Below is a small trained network, with its code and all its weights. Each question gives an input and a target symbol and asks what happens when units are switched off, that is, made to give their printed mean instead of their output.

import numpy as np


def w(rows, s, z=0):
    codes = np.array(rows[::2]) - 128.0
    scale = np.full(codes.shape[1], s)
    scale[-1] = z or s
    return codes * scale


def norm(h):
    return h / np.sqrt((h * h).mean(-1, keepdims=True) + 1e-5)


def f(y):
    return np.maximum(y, 0)


def softmax(a):
    e = np.exp(a - a.max(-1, keepdims=True))
    return e / e.sum(-1, keepdims=True)


def log_softmax(a):
    a = a - a.max(-1, keepdims=True)
    return a - np.log(np.exp(a).sum(-1, keepdims=True))


def net(x, mask):
    ids = ['Ξαβεζπσ'.index(c) for c in x.split()]
    T = len(ids)
    res = E[ids] + P[:T]
    r = norm(res)
    for j in range(3):
        rows = slice(2 * j, 2 * j + 2)
        q, k, v = (r @ M[0][rows].T for M in (Q, K, V))
        z = softmax(np.where(np.tri(T) > 0, q @ k.T / 2**0.5, -1e9)) @ v
        o = O[0][rows]
        res = res + np.where(mask[j], z, o[:, -1]) @ o[:, :-1]
    y = f(norm(res) @ A[0][:, :-1].T + A[0][:, -1])
    res = res + np.where(mask[3:19], y, B[0][:, -1]) @ B[0][:, :-1]
    return log_softmax(norm(res)[-1] @ U[:, :-1].T + U[:, -1])


Q, K, V, O, A, B = {}, {}, {}, {}, {}, {}
E = w([
[164,115,115,84,98],'Ξ',
[44,147,87,26,152],'α',
[144,182,127,198,119],'β',
[122,116,78,125,179],'ε',
[56,89,113,189,107],'ζ',
[107,205,138,113,120],'π',
[83,156,165,204,250],'σ',
],0.021)
P = w([
[254,240,37,219,202],'0',
[165,196,80,161,180],'1',
[130,150,117,142,143],'2',
[100,121,130,117,118],'3',
[66,112,111,161,134],'4',
[121,85,132,158,89],'5',
],0.0063)
Q[0] = w([
[135,181,125,67,111],'h0',
[86,64,204,76,150],'h0',
[140,75,147,130,134],'h1',
[140,86,116,90,188],'h1',
[156,112,175,71,145],'h2',
[124,134,100,111,5],'h2',
],0.011)
K[0] = w([
[175,149,148,62,102],'h0',
[158,243,192,227,151],'h0',
[212,166,73,92,44],'h1',
[179,148,174,97,223],'h1',
[170,138,126,187,254],'h2',
[45,157,45,146,173],'h2',
],0.0074)
V[0] = w([
[95,249,202,174,208],'h0',
[96,186,211,147,75],'h0',
[132,19,128,70,29],'h1',
[254,133,105,113,172],'h1',
[84,114,143,229,182],'h2',
[33,176,162,151,128],'h2',
],0.0095)
O[0] = w([
[161,28,217,236,111,189],'h0',
[253,139,59,174,210,103],'h0',
[37,186,150,218,130,8],'h1',
[21,47,137,135,165,130],'h1',
[122,119,155,156,180,180],'h2',
[81,165,114,136,45,155],'h2',
],0.0067,0.012)
A[0] = w([
[74,75,96,158,92,76],'n0',
[187,116,135,114,92,151],'n1',
[184,112,90,122,106,255],'n2',
[94,136,125,77,72,167],'n3',
[65,159,137,152,164,115],'n4',
[117,135,58,69,126,166],'n5',
[106,169,146,126,90,111],'n6',
[154,160,133,173,161,126],'n7',
[104,144,104,115,117,126],'n8',
[249,178,216,99,212,102],'n9',
[162,145,55,140,83,173],'n10',
[115,48,103,90,125,147],'n11',
[123,62,129,54,117,157],'n12',
[165,97,111,76,151,101],'n13',
[159,58,97,131,141,138],'n14',
[17,65,135,160,41,149],'n15',
],0.013,0.0049)
B[0] = w([
[25,164,159,136,3,184],'n0',
[87,162,118,109,182,193],'n1',
[22,157,107,67,167,253],'n2',
[101,70,143,184,182,210],'n3',
[162,75,114,145,95,148],'n4',
[111,144,133,224,162,230],'n5',
[161,63,170,92,42,160],'n6',
[167,100,210,109,119,201],'n7',
[118,137,210,177,176,155],'n8',
[152,111,74,160,46,246],'n9',
[144,86,163,48,182,208],'n10',
[136,214,175,124,152,242],'n11',
[123,180,146,200,159,254],'n12',
[77,199,57,105,98,196],'n13',
[45,131,110,123,191,236],'n14',
[47,162,80,229,11,237],'n15',
],0.0068,0.0067)
U = w([
[115,148,248,35,115,177],'Ξ',
[92,93,173,102,122,5],'α',
[148,127,66,95,122,155],'β',
[159,74,222,223,176,180],'ε',
[216,255,233,141,82,201],'ζ',
[66,244,162,120,241,135],'π',
[49,186,167,213,30,177],'σ',
],0.0076,0.0025)

Each question gives the input, a string of symbols that net reads in full, and the target symbol t.
The units are the heads (2 rows each of Q, K, V and O) and the neurons (one row each of A and B). Each row of codes is followed by its name. A weight is (code - 128) times the scale printed after its matrix; where a second scale follows, it is the last column's (O, A, B and U).
mask holds one flag per unit, heads first, then neurons. A switched-off unit (its flag False) gives its mean, the last column of its rows in O or B, instead of its output. The means were averaged over made-up inputs and are rounded, as every weight is.
A unit's drop is (log p(t) with every unit on - log p(t) with that unit switched off) / (log p(t) with every unit on - log p(t) with every unit switched off).
The circuit of an input: a set's keep is (log p(t) with only the set's units on - log p(t) with every unit switched off) / (log p(t) with every unit on - log p(t) with every unit switched off). Starting from the 12 units with the biggest drops (on a tie, the unit counted first), units are removed one at a time, each time the one whose removal leaves the highest keep (on an exact tie, the one counted first), for as long as the keep stays at least 0.8.
circuit, biggest first: the units of the circuit, biggest drop first
most important unit: the unit with the biggest drop
top k neurons: the k neurons with the biggest drops, biggest first
which heads matter: for each layer, one digit per head in row order, 1 if its drop is at least 0.15 and else 0, layers parted by /
drop of u: that unit's drop, to one decimal
input ε ε β ζ π, target ζ: circuit, biggest first -> (h1 n15 n14)
input ζ α β σ β β, target Ξ: most important unit -> h1
input α ε ε, target σ: circuit, biggest first -> (h0 n15)
input ε β Ξ, target π: which heads matter -> 000
input α π β, target Ξ: which heads matter -> 010
input σ α π π, target Ξ: which heads matter -> 001
input β σ β, target ε: which heads matter -> 100
input α σ π, target Ξ: circuit, biggest first -> (n15 n6)
input β ζ Ξ σ β ε, target π: which heads matter -> 001
input π β π β Ξ ε, target π: which heads matter -> 000
input β α Ξ σ β, target π: which heads matter -> 101
input σ Ξ β β β π, target π: which heads matter -> 110
input Ξ σ Ξ π, target π: top 2 neurons -> (n5 n3)
input ε β σ ζ α Ξ, target π: drop of h2 -> 0.0
input π β β β σ π, target β: drop of n9 -> 0.6
input Ξ π β, target π: drop of h1 -> 0.3
